Below are the code and all the weights of a small trained network. Each question names an input and a target symbol and asks about switching units off, where a switched-off unit gives its printed mean instead of its output.

import numpy as np


def w(rows, s, z=0):
    codes = np.array(rows[::2]) - 128.0
    scale = np.full(codes.shape[1], s)
    scale[-1] = z or s
    return codes * scale


def norm(h):
    return h / np.sqrt((h * h).mean(-1, keepdims=True) + 1e-5)


def f(y):
    return np.maximum(y, 0)


def softmax(a):
    e = np.exp(a - a.max(-1, keepdims=True))
    return e / e.sum(-1, keepdims=True)


def log_softmax(a):
    a = a - a.max(-1, keepdims=True)
    return a - np.log(np.exp(a).sum(-1, keepdims=True))


def net(x, mask):
    ids = ['αγεζηθλμξπστψω'.index(c) for c in x.split()]
    T = len(ids)
    res = E[ids] + P[:T]
    u = 0
    for l in range(3):
        r = norm(res)
        for j in range(2):
            rows = slice(3 * j, 3 * j + 3)
            q, k, v = (r @ M[l][rows].T for M in (Q, K, V))
            z = softmax(np.where(np.tri(T) > 0, q @ k.T / 3**0.5, -1e9)) @ v
            o = O[l][rows]
            res = res + np.where(mask[u + j], z, o[:, -1]) @ o[:, :-1]
        u += 2
        y = f(norm(res) @ A[l][:, :-1].T + A[l][:, -1])
        res = res + np.where(mask[u : u + 4], y, B[l][:, -1]) @ B[l][:, :-1]
        u += 4
    return log_softmax(norm(res)[-1] @ U[:, :-1].T + U[:, -1])


Q, K, V, O, A, B = {}, {}, {}, {}, {}, {}
E = w([
[176,171,47,122,162,213,117,132,78,81],'α',
[74,183,148,173,96,141,141,76,56,224],'γ',
[90,127,62,102,51,84,116,58,115,65],'ε',
[79,168,118,156,152,48,110,172,132,164],'ζ',
[149,138,184,55,67,152,82,159,196,107],'η',
[87,60,143,69,145,168,112,144,111,210],'θ',
[74,138,156,186,125,164,100,28,171,64],'λ',
[172,117,134,112,61,137,142,34,139,111],'μ',
[99,57,80,145,50,129,105,77,108,146],'ξ',
[95,182,146,147,124,116,160,25,110,78],'π',
[81,140,135,164,134,138,207,151,163,137],'σ',
[125,25,141,119,227,78,60,100,163,110],'τ',
[193,152,197,142,248,137,197,103,108,165],'ψ',
[166,134,109,186,103,112,118,56,173,138],'ω',
],0.011)
P = w([
[137,170,159,171,48,127,51,222,35,240],'0',
[76,60,4,153,96,199,163,102,167,81],'1',
[64,81,10,82,127,196,154,94,182,78],'2',
[72,119,4,27,161,186,161,82,211,79],'3',
[93,130,7,3,200,181,167,103,225,88],'4',
[89,151,15,18,191,195,153,107,246,82],'5',
],0.0036)
Q[0] = w([
[173,101,190,145,142,73,155,245,123,127],'L0H1',
[107,148,68,150,109,144,162,87,120,93],'L0H1',
[120,149,145,142,101,163,151,160,123,110],'L0H1',
[166,99,188,112,139,117,147,233,117,125],'L0H2',
[154,104,145,154,109,110,128,152,95,144],'L0H2',
[165,76,224,107,142,113,83,181,97,145],'L0H2',
],0.011)
K[0] = w([
[124,139,97,254,27,146,80,48,34,126],'L0H1',
[31,140,123,103,174,88,194,150,194,185],'L0H1',
[131,157,166,118,72,123,202,128,122,111],'L0H1',
[148,144,127,237,76,153,112,100,31,85],'L0H2',
[97,102,122,164,59,117,127,93,117,109],'L0H2',
[165,118,114,176,51,164,75,52,9,101],'L0H2',
],0.0068)
V[0] = w([
[169,245,98,159,113,148,178,144,47,90],'L0H1',
[67,184,97,176,89,98,99,158,197,66],'L0H1',
[57,99,106,120,91,223,247,201,165,141],'L0H1',
[182,159,180,150,91,80,209,136,189,137],'L0H2',
[113,85,90,169,160,120,181,2,89,119],'L0H2',
[89,148,74,198,233,60,136,224,136,150],'L0H2',
],0.0049)
O[0] = w([
[156,156,129,100,140,43,165,138,142,140,93],'L0H1',
[72,169,92,160,175,139,74,195,218,155,191],'L0H1',
[83,125,76,82,93,168,231,89,121,148,254],'L0H1',
[179,156,90,144,113,140,165,63,198,165,113],'L0H2',
[82,70,133,222,182,62,166,130,106,159,167],'L0H2',
[95,115,104,73,123,96,58,1,109,144,129],'L0H2',
],0.0067,0.0042)
A[0] = w([
[103,114,66,222,174,79,155,149,166,43,67],'L0N1',
[172,75,91,60,134,198,140,122,56,147,124],'L0N2',
[162,2,92,151,197,142,168,144,210,194,108],'L0N3',
[149,47,104,111,107,86,104,145,239,18,251],'L0N4',
],0.0051,0.003)
B[0] = w([
[96,230,136,131,98,75,162,86,69,92,203],'L0N1',
[52,161,198,111,136,56,133,131,185,1,183],'L0N2',
[99,158,78,177,56,145,106,63,113,104,202],'L0N3',
[116,241,106,158,128,216,179,122,34,180,252],'L0N4',
],0.0075,0.0042)
Q[1] = w([
[78,169,113,146,46,194,135,205,140,132],'L1H1',
[32,218,62,106,136,243,203,46,193,94],'L1H1',
[131,160,90,142,16,133,179,115,12,162],'L1H1',
[20,225,122,45,148,177,176,2,149,165],'L1H2',
[118,148,108,96,135,174,243,103,144,160],'L1H2',
[36,180,126,116,153,186,146,96,119,139],'L1H2',
],0.0055)
K[1] = w([
[195,147,98,135,139,47,134,95,70,156],'L1H1',
[254,238,176,120,175,15,137,239,175,171],'L1H1',
[202,100,83,110,247,127,171,102,86,144],'L1H1',
[166,181,193,164,136,90,41,191,21,137],'L1H2',
[145,158,151,108,142,82,33,122,140,114],'L1H2',
[209,154,182,174,126,73,60,158,36,160],'L1H2',
],0.0057)
V[1] = w([
[64,135,117,132,128,146,72,1,159,134],'L1H1',
[115,168,98,82,46,123,213,146,121,118],'L1H1',
[164,136,159,146,167,123,224,78,158,63],'L1H1',
[63,112,190,120,245,182,101,150,136,49],'L1H2',
[153,80,183,35,97,31,87,119,100,117],'L1H2',
[117,161,63,95,139,79,149,155,160,79],'L1H2',
],0.0059)
O[1] = w([
[189,157,128,94,108,218,99,54,211,85,153],'L1H1',
[87,91,134,30,76,65,88,139,74,199,213],'L1H1',
[184,123,220,52,210,112,113,148,107,136,82],'L1H1',
[96,225,171,170,143,185,22,96,38,166,3],'L1H2',
[59,246,124,118,170,95,219,204,253,143,82],'L1H2',
[86,151,110,150,114,77,33,149,118,160,51],'L1H2',
],0.0051,0.0037)
A[1] = w([
[120,115,86,112,142,164,187,101,129,62,204],'L1N1',
[113,166,135,153,104,153,165,112,118,135,145],'L1N2',
[253,108,126,162,163,58,80,84,179,129,2],'L1N3',
[157,140,219,83,183,128,168,62,117,162,26],'L1N4',
],0.006,0.0023)
B[1] = w([
[135,51,170,93,231,102,121,97,92,193,254],'L1N1',
[121,118,192,60,232,168,114,138,102,73,215],'L1N2',
[67,171,72,84,129,224,157,212,172,65,133],'L1N3',
[202,67,11,158,204,129,72,143,176,3,150],'L1N4',
],0.006,0.0062)
Q[2] = w([
[146,111,83,58,205,171,115,33,108,82],'L2H1',
[189,115,161,225,73,104,182,107,100,151],'L2H1',
[225,127,169,227,14,41,118,169,221,142],'L2H1',
[158,111,148,169,56,73,86,210,201,53],'L2H2',
[59,124,153,20,253,177,128,91,52,106],'L2H2',
[87,127,216,143,94,61,101,135,117,140],'L2H2',
],0.0064)
K[2] = w([
[115,230,191,157,58,71,116,237,109,146],'L2H1',
[90,118,106,41,97,207,112,94,183,176],'L2H1',
[58,102,75,106,186,204,200,48,116,129],'L2H1',
[163,156,103,112,175,220,157,37,98,186],'L2H2',
[76,86,186,64,3,26,107,230,152,181],'L2H2',
[49,126,98,19,192,156,141,74,140,150],'L2H2',
],0.0054)
V[2] = w([
[191,83,117,52,75,253,120,109,137,162],'L2H1',
[236,141,97,173,206,139,100,162,170,152],'L2H1',
[148,21,187,179,173,74,138,57,120,147],'L2H1',
[174,128,240,142,162,134,162,163,122,121],'L2H2',
[98,90,89,96,199,100,132,113,222,173],'L2H2',
[220,214,161,88,121,122,180,36,90,191],'L2H2',
],0.0061)
O[2] = w([
[70,119,125,133,253,91,88,194,216,121,38],'L2H1',
[164,157,170,167,176,81,130,97,68,136,1],'L2H1',
[55,122,206,129,73,156,111,29,152,214,84],'L2H1',
[122,156,167,66,161,181,173,169,111,183,104],'L2H2',
[123,170,159,123,41,105,141,60,154,117,52],'L2H2',
[146,190,47,125,181,158,105,93,115,225,178],'L2H2',
],0.0067,0.0042)
A[2] = w([
[113,147,127,129,45,189,110,189,189,228,40],'L2N1',
[18,95,167,79,141,44,132,49,3,224,252],'L2N2',
[54,97,71,100,180,129,58,207,233,54,118],'L2N3',
[204,116,113,202,174,101,225,147,105,117,102],'L2N4',
],0.0045,0.0026)
B[2] = w([
[114,93,81,180,254,194,189,125,214,107,145],'L2N1',
[143,97,143,153,157,83,67,195,215,157,254],'L2N2',
[247,170,199,76,40,150,106,87,180,145,175],'L2N3',
[163,123,149,104,65,111,172,45,96,170,148],'L2N4',
],0.0079,0.0074)
U = w([
[109,70,114,161,184,183,31,122,67,130,107],'α',
[255,55,125,157,188,67,164,80,141,89,145],'γ',
[142,28,21,161,43,120,140,176,96,98,19],'ε',
[186,127,179,131,15,146,179,107,72,216,119],'ζ',
[134,215,235,131,166,24,176,106,147,146,244],'η',
[74,88,44,90,159,143,201,93,192,182,86],'θ',
[27,201,182,229,186,157,138,133,156,85,81],'λ',
[172,190,77,228,64,109,160,103,193,77,99],'μ',
[161,137,75,73,201,68,111,240,128,90,121],'ξ',
[129,49,163,185,161,71,144,226,155,215,250],'π',
[77,56,234,86,76,125,153,137,162,46,164],'σ',
[69,196,64,99,103,64,149,193,55,127,69],'τ',
[166,178,133,58,100,238,159,199,153,118,120],'ψ',
[125,165,107,106,98,80,15,87,215,140,198],'ω',
],0.0078,0.0023)

Each question gives the input, a string of symbols that net reads in full, and the target symbol t.
The units are the heads (3 rows each of Q, K, V and O) and the neurons (one row each of A and B). Each row of codes is followed by its name. A weight is (code - 128) times the scale printed after its matrix; where a second scale follows, it is the last column's (O, A, B and U).
mask holds one flag per unit, layer by layer, with each layer's heads first. A switched-off unit (its flag False) gives its mean, the last column of its rows in O or B, instead of its output. The means were averaged over made-up inputs and are rounded, as every weight is.
A unit's drop is (log p(t) with every unit on - log p(t) with that unit switched off) / (log p(t) with every unit on - log p(t) with every unit switched off).
The circuit of an input: a set's keep is (log p(t) with only the set's units on - log p(t) with every unit switched off) / (log p(t) with every unit on - log p(t) with every unit switched off). Starting from the 12 units with the biggest drops (on a tie, the unit counted first), units are removed one at a time, each time the one whose removal leaves the highest keep (on an exact tie, the one counted first), for as long as the keep stays at least 0.8.
circuit, biggest first: the units of the circuit, biggest drop first
k most important neurons: the k neurons with the biggest drops, biggest first
k most important neurons of layer l: the k neurons of layer l with the biggest drops, biggest first
which heads matter: for each layer, one digit per head in row order, 1 if its drop is at least 0.15 and else 0, layers parted by /
input η π θ μ, target σ: circuit, biggest first -> L0N2, L0H2
input μ γ μ γ γ, target π: circuit, biggest first -> L0H2, L2N2
input π τ π σ ζ, target ζ: circuit, biggest first -> L2H1, L0H1
input τ γ λ, target α: circuit, biggest first -> L0H1
input τ λ γ, target λ: circuit, biggest first -> L1H1, L1H2
input π ξ θ ω, target σ: circuit, biggest first -> L0H2, L2H2
input α π α, target τ: which heads matter -> 10 / 01 / 10
input λ ζ ε μ γ τ, target α: circuit, biggest first -> L1H2, L0N4
input η ε ξ η ψ ω, target ξ: which heads matter -> 01 / 00 / 10
input η ε π μ ε, target ξ: which heads matter -> 00 / 00 / 10
input ξ σ ψ ε γ, target σ: circuit, biggest first -> L2H2, L0N4
input τ τ α ξ τ π, target λ: which heads matter -> 10 / 11 / 00
input θ μ λ ε γ μ, target ψ: which heads matter -> 01 / 01 / 10
input η ξ σ μ, target ξ: circuit, biggest first -> L2H1
input η σ μ π λ η, target ξ: which heads matter -> 01 / 00 / 10
input σ λ γ ξ λ, target ω: circuit, biggest first -> L2H2, L0H2
input π γ ξ λ σ γ, target ζ: circuit, biggest first -> L2H1, L0H1
input σ μ ε ζ, target ω: which heads matter -> 00 / 00 / 00
input σ γ ξ, target ω: circuit, biggest first -> L0H2, L2H1, L2N3
input μ γ ζ γ γ η, target π: which heads matter -> 11 / 11 / 10
input λ η α λ, target ψ: circuit, biggest first -> L0H2
input γ ε μ λ, target λ: 3 most important neurons -> L0N1, L0N3, L1N2
input ε ε θ ψ λ, target γ: which heads matter -> 10 / 00 / 00
input α ω μ, target ζ: which heads matter -> 10 / 10 / 10
input ε λ ω θ, target σ: circuit, biggest first -> L0N2, L2H2
input λ μ θ γ, target α: which heads matter -> 10 / 01 / 00
input λ γ θ ζ ψ, target α: most important neuron of layer 2 -> L2N3
input ζ η ζ, target μ: circuit, biggest first -> L0H1, L1H1, L2H1
input θ γ ε, target σ: which heads matter -> 10 / 00 / 01
